Each row has a class, written as a number after it.
[0,48,35,-1,17,-9,-45,-15,20,1,18,26,9,34,1,19,-21,56,-29,5,-5,48,-3,-26,31,29,9,-15,12,9,15,12,-49,-16,-22,13] => 1
[20,6,-3,11,-57,25,42,-13,46,-8,47,-7,33,15,-41,-43,-44,-2,-14,-20,-4,44,12,10,-4,-27,10,-28,9,-1,-25,2,29,-19,23,-38] => 4
[13,28,13,-4,-4,-28,-22,-12,22,17,45,29,11,56,-21,23,-52,51,-30,-1,5,51,12,-46,32,11,-17,-11,-16,19,27,17,-1,-9,-35,-7] => 0
[11,4,-7,18,-40,24,53,-25,25,-18,49,-14,20,14,-24,-37,-38,19,-8,-34,2,22,11,18,-22,-18,4,-26,-10,2,-31,22,31,-25,12,-11] => 6
[15,41,8,-3,1,-18,-23,-7,2,23,43,19,9,57,-18,38,-42,52,-35,1,-7,45,19,-47,53,18,-33,-1,-3,19,28,7,-6,-14,-33,6] => 11
[14,24,17,-12,-10,0,-33,-2,11,42,34,64,24,44,-11,30,-38,45,-49,-11,-9,59,8,-65,45,25,-44,18,-17,24,30,18,-3,-22,-31,25] => 10
[63,-9,-19,5,-57,32,16,-15,-2,-11,80,30,-25,5,-54,-23,-75,26,-8,-25,-7,44,10,26,-8,0,-16,-14,-3,25,-25,-13,26,-52,9,-5] => 5
[15,-18,-17,17,-62,30,73,-14,22,-11,56,-30,30,19,-40,-54,-63,-15,-8,-40,6,32,7,59,-30,-29,9,-33,-25,15,-16,20,41,-47,10,-21] => 10
[-11,43,-3,-2,1,-33,-9,-3,22,35,28,43,8,53,-14,36,-55,49,-40,1,-4,73,0,-44,55,8,-18,-4,-18,25,17,17,18,-14,-25,17] => 7
[-3,8,7,19,-88,43,103,6,43,-17,37,-5,48,7,-55,-31,-41,-3,21,-59,-7,15,12,6,-22,-33,0,-31,10,21,-31,7,59,0,7,-41] => 0
[-2,-10,-14,-8,-65,10,59,8,51,14,50,-9,22,17,-43,-65,-29,-11,-16,-13,-12,17,-5,19,-17,-38,-35,-17,13,-11,-9,39,56,-25,17,-12] => 4
[5,20,17,-1,6,9,-11,-21,-17,-10,25,-6,32,48,-5,7,-35,25,-26,-27,8,21,19,-33,16,18,-9,14,-23,29,37,19,-23,-26,-37,-10] => 8
[31,30,-11,3,0,-89,-27,-33,-40,-8,52,34,-19,11,-42,47,-44,26,-2,35,13,-5,7,-34,36,-30,33,20,6,19,12,32,54,-10,-1,-52] => 8
[19,44,4,-12,30,-75,-71,-19,-5,-4,80,2,-33,52,-9,19,-74,43,-17,28,13,52,-7,3,27,29,25,-16,-6,19,-15,16,-27,-12,-39,-15] => 7
[18,-12,-7,-1,-48,31,39,-20,35,-7,43,6,25,16,-43,-35,-49,7,-5,-23,12,26,5,22,-25,-18,8,-29,-13,17,-19,-6,29,-16,22,-38] => 8
[4,41,-2,2,-4,-16,-35,-5,1,21,28,21,14,45,-7,43,-38,48,-36,6,0,49,20,-47,51,11,-18,1,-3,35,26,5,-10,-15,-21,4] => 10
[-16,2,38,20,-43,80,70,-15,24,-15,35,-5,75,35,-41,-35,18,-15,8,-50,-25,16,12,65,7,-36,9,-36,-53,-35,-47,25,42,-16,-20,-68] => 11
[20,9,-23,11,-47,30,48,-7,52,-2,28,9,3,11,-46,-45,-46,13,4,-16,-2,41,-10,21,-8,-33,-12,-35,17,23,-35,22,56,-21,28,-15] => 1
[21,12,-5,14,-53,37,55,-22,49,-12,52,-1,24,20,-46,-43,-56,10,-11,-31,-1,30,9,11,-14,-24,-12,-33,7,17,-19,14,41,-18,12,-19] => 11
[12,33,3,-6,-6,-23,-13,5,17,24,40,23,1,46,-24,33,-55,51,-26,-2,3,60,9,-52,41,6,-29,-3,-4,34,24,20,19,-16,-31,-3] => 1
[16,0,-10,11,-54,16,66,-11,35,9,30,-10,17,38,-38,-41,-49,-1,-7,-13,-6,37,-1,9,-1,-18,-6,-27,13,13,-40,19,46,-26,10,-17] => 10
[7,45,2,2,7,-19,-30,-8,3,11,22,20,5,46,-9,32,-44,51,-35,4,-5,48,10,-47,42,14,-22,-6,-1,32,17,1,-14,-7,-21,3] => 6
[-3,29,-19,-2,12,-21,-29,-3,-12,28,30,6,8,62,-24,11,-44,29,-44,-5,-5,56,9,-44,31,-4,-31,20,-17,41,53,24,4,-40,-36,36] => 11
[-1,35,4,-3,-15,2,-1,3,12,14,25,20,25,42,-11,32,-45,61,-21,-2,5,52,4,-65,43,19,-25,-4,-19,29,39,10,7,-21,-36,2] => 9
[22,-4,8,9,-62,49,40,-54,41,0,46,-12,13,-7,-41,-43,-49,9,-36,-3,11,26,-21,41,-1,-5,4,4,2,28,-33,22,12,-39,15,-28] => 9
[-6,12,-23,17,-17,-35,27,-26,14,-5,27,-3,28,65,-22,-83,-39,-43,-6,-25,-5,2,-10,20,-29,-15,11,-20,14,28,-39,28,-10,3,16,-20] => 3
[26,40,48,2,3,31,-1,-26,30,-12,48,70,26,64,-49,54,-21,107,-16,-49,0,40,55,-56,58,53,-76,1,-5,24,54,3,19,-17,-20,11] => 3
[44,-14,24,-1,-42,-31,9,-45,-18,-15,82,-12,7,22,-34,-17,-39,18,-11,-27,13,-38,16,44,-54,11,4,-19,-23,-17,-43,50,6,-13,8,-21] => 2
[14,1,-28,18,-55,6,46,-16,31,-15,41,0,-5,9,-49,-49,-53,-5,-2,-12,-1,19,-3,27,-17,-43,4,-29,22,14,-26,21,43,-23,26,-6] => 2
[9,32,2,-1,-7,-34,-2,-6,0,20,33,18,6,48,-18,45,-45,47,-33,10,-3,36,14,-54,51,4,-25,-4,2,21,22,6,10,-8,-28,-9] => 6
[26,5,-8,14,-54,30,62,-21,37,-11,44,-12,24,18,-40,-39,-63,7,-11,-38,2,32,10,31,-15,-27,-12,-36,-3,13,-36,24,45,-19,21,-15] => 2
[3,7,-12,13,-73,41,55,-18,37,-6,47,-3,26,6,-41,-29,-55,8,-2,-20,2,26,-5,27,4,-34,9,-26,-6,24,-34,25,41,-18,5,-36] => 2
[13,11,-10,20,-55,30,66,-29,47,-13,45,-18,20,22,-37,-39,-57,-2,-14,-35,1,60,13,4,-6,-26,-5,-28,10,23,-43,12,52,-20,17,-48] => 10
[11,17,-14,16,-38,23,44,-25,49,-21,46,-26,26,12,-24,-39,-43,18,3,-18,10,15,11,43,-2,-32,2,-53,1,13,-38,23,41,-16,15,-28] => 0
[21,-4,-1,7,-56,32,65,-4,39,-1,39,-17,3,13,-47,-35,-48,14,-14,-22,-3,34,7,24,-19,-25,-29,-24,14,15,-35,18,58,-27,15,1] => 1
[7,19,-17,-1,0,-32,-1,-7,-13,18,40,28,-3,48,-7,8,-45,33,-15,-6,2,17,-3,-23,23,7,-8,-3,-5,30,17,28,-12,-19,-26,26] => 5
[-4,30,16,6,-4,-17,-12,-8,6,22,57,6,-3,42,-11,30,-48,35,-33,-13,2,57,9,-23,36,5,21,-11,-16,0,5,35,-19,-36,-57,4] => 5
[20,6,0,6,-54,42,59,-7,53,-5,40,0,17,6,-45,-32,-64,10,0,-46,3,53,10,18,-22,-17,-8,-33,2,13,-35,4,55,-15,19,-22] => 7
[21,-4,-19,7,-67,49,71,-20,39,-12,53,-5,27,10,-42,-32,-54,11,-10,-25,5,32,8,20,-4,-31,-12,-30,0,16,-28,8,58,-32,18,-24] => 8
[17,31,-9,0,7,8,-14,-8,-20,19,15,39,13,64,-32,20,-46,65,-19,-18,-12,73,18,-26,51,9,-30,-7,-38,30,34,-6,8,-44,-19,12] => 4
[21,54,14,0,-1,-7,-51,-3,6,16,30,16,24,51,-17,42,-40,70,-1,0,5,38,20,-36,49,25,4,-16,-13,20,14,13,-13,-14,-24,-17] => 3
[23,33,11,0,-3,14,-13,-6,11,6,21,36,11,61,-18,24,-29,78,-24,-7,0,45,21,-69,46,35,-37,12,0,42,28,-8,-7,-20,-16,35] => 5
[17,6,-15,10,-58,28,59,-22,42,-17,50,2,14,23,-42,-46,-60,13,-13,-19,-1,40,-3,9,-13,-22,-4,-28,8,15,-29,23,47,-33,14,-14] => 8
[20,43,-8,-5,-4,1,-35,0,13,31,28,25,6,41,-12,35,-48,59,-35,11,-6,49,13,-29,58,-5,-44,-17,-1,27,11,20,8,-16,-29,23] => 0
[2,17,-30,21,-46,32,54,-16,32,-19,31,-14,23,19,-38,-62,-47,6,12,-38,-1,26,-2,38,-20,-36,12,-44,-5,18,-27,36,36,-32,19,-14] => 4
[20,41,2,-6,4,-23,-48,8,14,28,27,48,-2,52,-21,28,-47,65,-29,17,1,41,8,-63,60,12,-43,8,0,45,39,16,6,-22,-27,23] => 1
[4,35,-10,4,-7,-35,-22,-2,-3,20,35,20,-7,40,-9,32,-46,34,-34,10,-8,49,7,-29,42,6,-17,-6,0,23,12,16,0,-21,-23,9] => 10
[-4,7,-20,15,-56,40,74,-10,46,-17,19,-15,20,16,-26,-54,-42,0,4,-28,2,19,-5,3,-13,-35,-11,-42,5,19,-16,14,45,-29,12,-17] => 5
[11,10,-15,15,-41,24,29,-32,41,-16,31,-7,34,-2,-34,-29,-31,-8,-17,-18,10,13,3,15,-19,-42,9,-19,11,29,-30,22,36,7,34,-40] => 6
[-12,32,-14,0,-12,-10,4,-9,2,23,32,22,-2,47,-4,14,-44,78,-35,1,-13,83,-4,-27,13,-2,11,-37,-10,-12,22,27,-6,-65,-22,62] => 5
[22,25,1,-4,-4,-17,-12,-7,-5,32,39,29,4,59,-24,24,-79,54,-37,-12,0,57,10,-54,41,22,-22,-5,-15,35,35,6,-11,-41,-44,19] => 6
[17,-1,-23,8,-52,45,53,-12,27,-10,32,-13,12,9,-48,-33,-60,5,-9,-14,-2,35,10,30,0,-35,-8,-29,10,27,-20,1,52,-40,15,-24] => 8
[11,41,2,-7,-14,-5,-24,0,7,17,35,24,12,47,-20,34,-56,47,-39,3,-4,48,10,-43,50,13,-28,1,4,38,28,3,-9,-21,-27,6] => 8
[15,7,-15,20,-52,27,57,-24,42,-9,35,-7,22,22,-38,-48,-61,6,-4,-31,2,42,6,18,-5,-29,11,-39,-2,12,-28,18,34,-28,19,-29] => 2
[16,-2,-25,18,-64,31,77,-21,34,-19,41,-8,17,19,-42,-30,-59,18,5,-31,6,46,9,10,-21,-35,-6,-45,-17,15,-16,25,76,-31,16,-38] => 10
[9,14,-13,7,-62,31,56,-16,46,2,45,-14,30,5,-33,-33,-59,7,-12,-31,-2,45,4,5,-11,-32,3,-39,12,9,-31,9,36,-25,16,-43] => 6
[6,44,14,-7,1,-33,-45,-2,13,16,44,33,0,36,-13,41,-51,44,-34,8,1,48,10,-39,45,15,-14,1,-3,23,18,9,-3,-2,-29,-4] => 7
[-7,6,-8,18,-46,33,70,-29,62,-18,40,-26,32,14,-19,-40,-40,3,-23,-17,0,40,9,5,-11,-16,5,-36,8,10,-23,10,33,-12,11,-21] => 11
[14,-15,-3,-2,-59,45,83,-3,43,-2,54,2,13,4,-34,-23,-59,6,-5,-54,2,51,4,17,-23,-11,-22,-35,-22,-9,-14,4,50,-27,0,-32] => 8
[34,49,25,-25,16,-56,-114,2,-20,7,44,20,11,70,-48,-5,-59,43,-25,26,-2,15,23,-36,-3,-23,-14,2,10,21,47,53,4,-20,-28,-8] => 7
[1,29,6,-3,-4,-9,-35,8,-10,16,0,26,32,67,-6,21,-41,38,-37,25,-17,52,-1,-47,41,20,-13,-7,-18,35,37,14,-15,-28,-40,21] => 10
[7,19,12,10,-5,-95,16,-9,52,-13,-27,102,3,59,-43,21,-6,68,-28,59,-19,46,4,-101,15,37,13,-21,71,11,47,-54,16,20,71,50] => 10
[-8,14,-25,-16,2,-56,-32,1,7,66,26,32,-41,45,-30,49,-32,13,-56,19,0,70,-22,-41,27,-10,-42,24,12,38,3,25,6,10,-19,17] => 1
[16,6,-7,12,-47,26,56,-20,49,-11,45,1,25,16,-38,-40,-54,2,-15,-12,-3,25,7,9,-2,-21,-7,-28,13,21,-17,9,44,-11,11,-21] => 11
[16,40,-8,-5,-7,-26,-23,4,2,20,27,-5,-4,44,-11,29,-60,36,-37,6,-1,56,1,-59,40,12,-32,6,2,38,20,-2,-4,-16,-25,-2] => 6
[14,5,-17,12,-44,14,46,-18,53,-17,52,-5,5,5,-41,-46,-54,7,-15,-6,1,32,6,22,-11,-40,-14,-26,22,22,-30,29,62,-13,15,-7] => 0
[32,-22,-17,8,-25,-6,67,-26,25,-14,56,-17,-5,41,-46,-70,-64,1,9,-22,12,24,-3,54,-34,-15,24,-38,-5,11,-34,19,35,-37,17,-13] => 5
[7,27,-15,-12,-2,-35,-16,2,-9,24,36,-7,14,65,-8,30,-42,60,-17,23,-1,21,3,-27,46,26,-21,-1,2,41,23,38,-6,-19,-43,27] => 0
[9,30,-12,-3,-3,-15,-11,2,15,23,34,10,1,45,-17,22,-42,40,-29,10,-7,57,13,-33,51,-7,-31,-8,15,22,15,8,10,-18,-27,16] => 0
[9,27,2,-5,-7,-14,-47,-1,7,33,53,34,-1,48,-17,40,-42,39,-45,-2,2,60,20,-48,44,11,-35,13,-10,32,20,10,-9,-10,-34,4] => 10
[-10,40,-13,-5,8,-11,-31,13,13,21,34,21,-8,39,-7,21,-44,48,-29,3,-6,62,9,-20,44,2,-15,-14,8,32,23,-9,-21,-23,-23,27] => 5
[11,49,9,0,-10,-19,-19,1,14,21,32,17,11,54,-20,24,-58,56,-37,-4,-5,64,9,-50,41,10,-24,-6,4,35,21,21,-1,-28,-27,11] => 1
[-3,33,-21,20,-62,17,78,10,47,-40,5,-19,33,9,-32,-28,-64,7,9,-10,-21,28,14,0,-28,-33,10,-59,56,30,-31,28,64,16,27,-21] => 7
[24,22,-20,21,-48,50,48,-21,29,-46,20,1,19,2,-32,-34,-59,26,7,-21,4,31,1,9,-12,-23,8,-37,3,35,-20,0,44,-26,28,-15] => 8
[-20,36,12,3,-22,-31,22,2,39,4,40,38,28,39,-6,21,-32,29,-33,-7,-14,52,2,-72,63,21,-34,5,0,19,38,8,12,-8,-33,-15] => 0
[8,43,9,1,-17,-20,-23,-14,9,11,30,20,28,41,-12,37,-41,48,-28,16,1,35,4,-42,44,13,-2,-1,-3,25,19,19,-2,-7,-20,-4] => 3
[24,27,23,1,-16,16,-11,-9,7,8,32,5,12,30,-14,61,-43,56,-33,-29,11,60,27,-64,10,20,-26,-8,-37,9,32,-13,-2,2,-29,-10] => 11
[12,34,-1,0,0,-32,-15,-8,7,15,42,29,2,56,-20,22,-50,53,-35,11,-7,41,11,-27,52,10,-33,1,0,34,21,22,6,-14,-30,23] => 0
[7,-9,0,12,-48,33,78,-13,54,-8,26,27,13,12,-24,-39,-35,-3,-6,-28,4,0,-11,13,-5,-11,-26,-34,-6,17,-29,10,39,-1,10,-3] => 5
[-7,51,-6,4,3,-36,-38,-3,9,9,23,20,1,42,-12,28,-42,58,-28,26,-8,53,3,-53,44,-1,-5,-1,3,36,20,30,11,-12,-30,14] => 0
[6,0,-19,21,-45,11,61,-14,39,-22,37,-16,8,12,-40,-48,-60,-17,-13,-12,-2,28,6,29,-13,-32,0,-26,22,34,-25,26,54,-20,14,-14] => 10
